Here is a tiny trained network, its code and every weight. The questions are about switching its units off for an input and a target symbol, where a switched-off unit gives its printed mean instead of its output.

import numpy as np


def w(rows, s, z=0):
    codes = np.array(rows[::2]) - 128.0
    scale = np.full(codes.shape[1], s)
    scale[-1] = z or s
    return codes * scale


def norm(h):
    return h / np.sqrt((h * h).mean(-1, keepdims=True) + 1e-5)


def f(y):
    return y / 2 * (1 + np.tanh(0.7978845608 * (y + 0.044715 * y**3)))


def softmax(a):
    e = np.exp(a - a.max(-1, keepdims=True))
    return e / e.sum(-1, keepdims=True)


def log_softmax(a):
    a = a - a.max(-1, keepdims=True)
    return a - np.log(np.exp(a).sum(-1, keepdims=True))


def net(x, mask):
    ids = ['βγεζηθλμπστφω'.index(c) for c in x.split()]
    T = len(ids)
    res = E[ids] + P[:T]
    u = 0
    for l in range(2):
        q, k, v = (norm(res) @ M[l].T for M in (Q, K, V))
        z = softmax(np.where(np.tri(T) > 0, q @ k.T / 2**0.5, -1e9)) @ v
        res = res + np.where(mask[u], z, O[l][:, -1]) @ O[l][:, :-1]
        u += 1
        y = f(norm(res) @ A[l][:, :-1].T + A[l][:, -1])
        res = res + np.where(mask[u : u + 8], y, B[l][:, -1]) @ B[l][:, :-1]
        u += 8
    return log_softmax(norm(res)[-1] @ U[:, :-1].T + U[:, -1])


Q, K, V, O, A, B = {}, {}, {}, {}, {}, {}
E = w([
[100,134,215,121,136,145],'β',
[120,210,27,252,167,149],'γ',
[96,146,133,165,89,153],'ε',
[112,65,234,119,86,69],'ζ',
[102,168,151,165,124,238],'η',
[158,85,195,120,187,123],'θ',
[61,110,251,113,36,88],'λ',
[141,151,135,227,187,113],'μ',
[114,246,119,255,84,254],'π',
[138,148,150,159,179,73],'σ',
[196,127,151,199,148,154],'τ',
[116,184,178,199,182,137],'φ',
[149,74,158,118,141,151],'ω',
],0.014)
P = w([
[119,86,127,50,55,108],'0',
[187,170,95,2,50,115],'1',
[197,105,206,235,139,252],'2',
[88,43,105,56,124,135],'3',
[93,240,198,186,93,43],'4',
[186,143,98,9,65,146],'5',
[129,69,210,226,183,214],'6',
],0.0097)
Q[0] = w([
[130,7,10,90,102,155],'L0H1',
[140,248,93,66,99,19],'L0H1',
],0.011)
K[0] = w([
[135,101,144,178,113,134],'L0H1',
[247,195,144,99,80,132],'L0H1',
],0.014)
V[0] = w([
[88,144,142,13,64,137],'L0H1',
[109,192,254,122,206,128],'L0H1',
],0.0085)
O[0] = w([
[60,52,132,137,215,165,199],'L0H1',
[139,218,144,2,205,132,253],'L0H1',
],0.0081,0.0047)
A[0] = w([
[131,213,145,166,123,171,254],'L0N1',
[120,137,42,15,40,124,169],'L0N2',
[154,92,43,55,162,57,119],'L0N3',
[35,168,178,155,132,123,203],'L0N4',
[213,153,167,181,223,61,215],'L0N5',
[112,152,86,209,167,255,168],'L0N6',
[178,80,225,109,142,99,79],'L0N7',
[220,73,76,127,117,80,190],'L0N8',
],0.0086,0.0022)
B[0] = w([
[124,102,139,58,107,122,253],'L0N1',
[43,23,121,254,194,157,159],'L0N2',
[189,18,72,193,120,64,135],'L0N3',
[215,156,108,150,164,156,219],'L0N4',
[94,190,113,113,45,124,245],'L0N5',
[135,131,156,100,132,85,236],'L0N6',
[152,219,141,157,150,139,173],'L0N7',
[124,83,137,16,161,159,131],'L0N8',
],0.0089,0.0057)
Q[1] = w([
[206,169,132,27,25,66],'L1H1',
[1,97,48,46,62,161],'L1H1',
],0.0089)
K[1] = w([
[254,204,32,67,57,99],'L1H1',
[155,218,141,230,92,205],'L1H1',
],0.0073)
V[1] = w([
[75,162,124,145,125,156],'L1H1',
[51,119,176,101,99,1],'L1H1',
],0.0097)
O[1] = w([
[6,229,196,187,111,151,149],'L1H1',
[60,102,160,104,104,26,249],'L1H1',
],0.011,0.0015)
A[1] = w([
[84,115,23,76,121,177,100],'L1N1',
[106,126,8,176,116,105,3],'L1N2',
[98,64,78,220,166,127,189],'L1N3',
[104,125,180,114,111,151,193],'L1N4',
[124,136,150,169,110,161,234],'L1N5',
[158,184,121,188,150,102,41],'L1N6',
[156,160,194,128,102,145,136],'L1N7',
[132,114,151,136,154,169,123],'L1N8',
],0.015,0.0022)
B[1] = w([
[97,62,175,203,34,131,155],'L1N1',
[230,156,244,132,139,117,153],'L1N2',
[136,203,15,166,167,96,222],'L1N3',
[130,175,117,170,127,135,221],'L1N4',
[93,158,96,156,121,173,195],'L1N5',
[157,29,184,101,143,164,173],'L1N6',
[154,93,85,103,117,98,255],'L1N7',
[106,58,134,89,133,88,171],'L1N8',
],0.011,0.0065)
U = w([
[73,88,161,103,217,179,2],'β',
[183,126,172,223,55,139,42],'γ',
[89,174,88,212,155,127,166],'ε',
[95,64,177,153,141,47,63],'ζ',
[92,89,170,144,103,199,249],'η',
[188,59,109,87,169,128,51],'θ',
[32,149,201,166,110,122,9],'λ',
[121,144,118,120,10,73,132],'μ',
[136,158,128,145,63,191,183],'π',
[184,113,98,134,136,58,87],'σ',
[171,74,120,99,72,172,248],'τ',
[130,218,114,65,136,135,23],'φ',
[146,59,86,163,163,128,209],'ω',
],0.014,0.0026)

Each question gives the input, a string of symbols that net reads in full, and the target symbol t.
The units are the heads (2 rows each of Q, K, V and O) and the neurons (one row each of A and B). Each row of codes is followed by its name. A weight is (code - 128) times the scale printed after its matrix; where a second scale follows, it is the last column's (O, A, B and U).
mask holds one flag per unit, layer by layer, with each layer's heads first. A switched-off unit (its flag False) gives its mean, the last column of its rows in O or B, instead of its output. The means were averaged over made-up inputs and are rounded, as every weight is.
A unit's drop is (log p(t) with every unit on - log p(t) with that unit switched off) / (log p(t) with every unit on - log p(t) with every unit switched off).
unit that matters most: the unit with the biggest drop
k most important neurons: the k neurons with the biggest drops, biggest first
top k neurons in layer l: the k neurons of layer l with the biggest drops, biggest first
drop when u is switched off: that unit's drop, to one decimal
input β ε β η β, target ε: unit that matters most => L0H1
input φ ε ω η, target η: 3 most important neurons => [L1N3; L1N1; L0N7]
input β ε π ω, target ω: 3 most important neurons => [L0N5; L1N8; L1N3]
input β θ θ π η τ, target τ: top 2 neurons in layer 1 => [L1N1; L1N3]
input μ μ β γ φ φ ε, target γ: top 3 neurons in layer 0 => [L0N2; L0N5; L0N6]
input β φ ω ε σ, target φ: top 2 neurons in layer 0 => [L0N5; L0N6]
input ε φ ε μ θ ζ, target ζ: top 2 neurons in layer 0 => [L0N2; L0N4]
input η ε γ μ τ ω, target ω: 2 most important neurons => [L0N2; L0N8]
input φ μ μ φ φ, target μ: 2 most important neurons => [L0N5; L0N1]
input φ μ γ β μ φ γ, target β: top 2 neurons in layer 1 => [L1N6; L1N3]
input φ ε φ ζ λ φ τ, target ζ: 2 most important neurons => [L0N6; L0N2]
input β ε η λ, target λ: 2 most important neurons => [L0N1; L1N4]
input ε μ ε β φ μ λ, target β: 2 most important neurons => [L0N5; L0N4]
input ε σ θ θ β ε π, target θ: top neuron in layer 1 => [L1N7]
input σ γ φ μ τ μ φ, target μ: 2 most important neurons => [L0N5; L0N4]
input τ ζ φ γ β ε, target ε: 2 most important neurons => [L0N2; L1N3]
input θ ε σ, target θ: top 2 neurons in layer 1 => [L1N6; L1N7]
input μ γ ω φ π, target γ: top 2 neurons in layer 1 => [L1N6; L1N3]
input τ ε φ φ ε, target ε: 2 most important neurons => [L1N3; L0N4]
input φ θ φ λ φ, target θ: unit that matters most => L0N4
input μ φ σ, target μ: 2 most important neurons => [L0N4; L0N5]
input ε μ φ φ β γ, target γ: 2 most important neurons => [L1N2; L1N1]
input ε ζ ζ π β, target ζ: top 2 neurons in layer 0 => [L0N4; L0N5]
input μ γ ζ, target μ: top 2 neurons in layer 0 => [L0N4; L0N2]
input ω β φ, target ω: 2 most important neurons => [L1N8; L0N6]
input β θ β θ μ, target θ: 2 most important neurons => [L1N6; L0N4]
input ζ η μ, target ζ: most important neuron => [L0N6]
input π ω β λ, target λ: top 2 neurons in layer 0 => [L0N1; L0N6]
input φ φ β, target φ: drop when L0H1 is switched off => 0.5
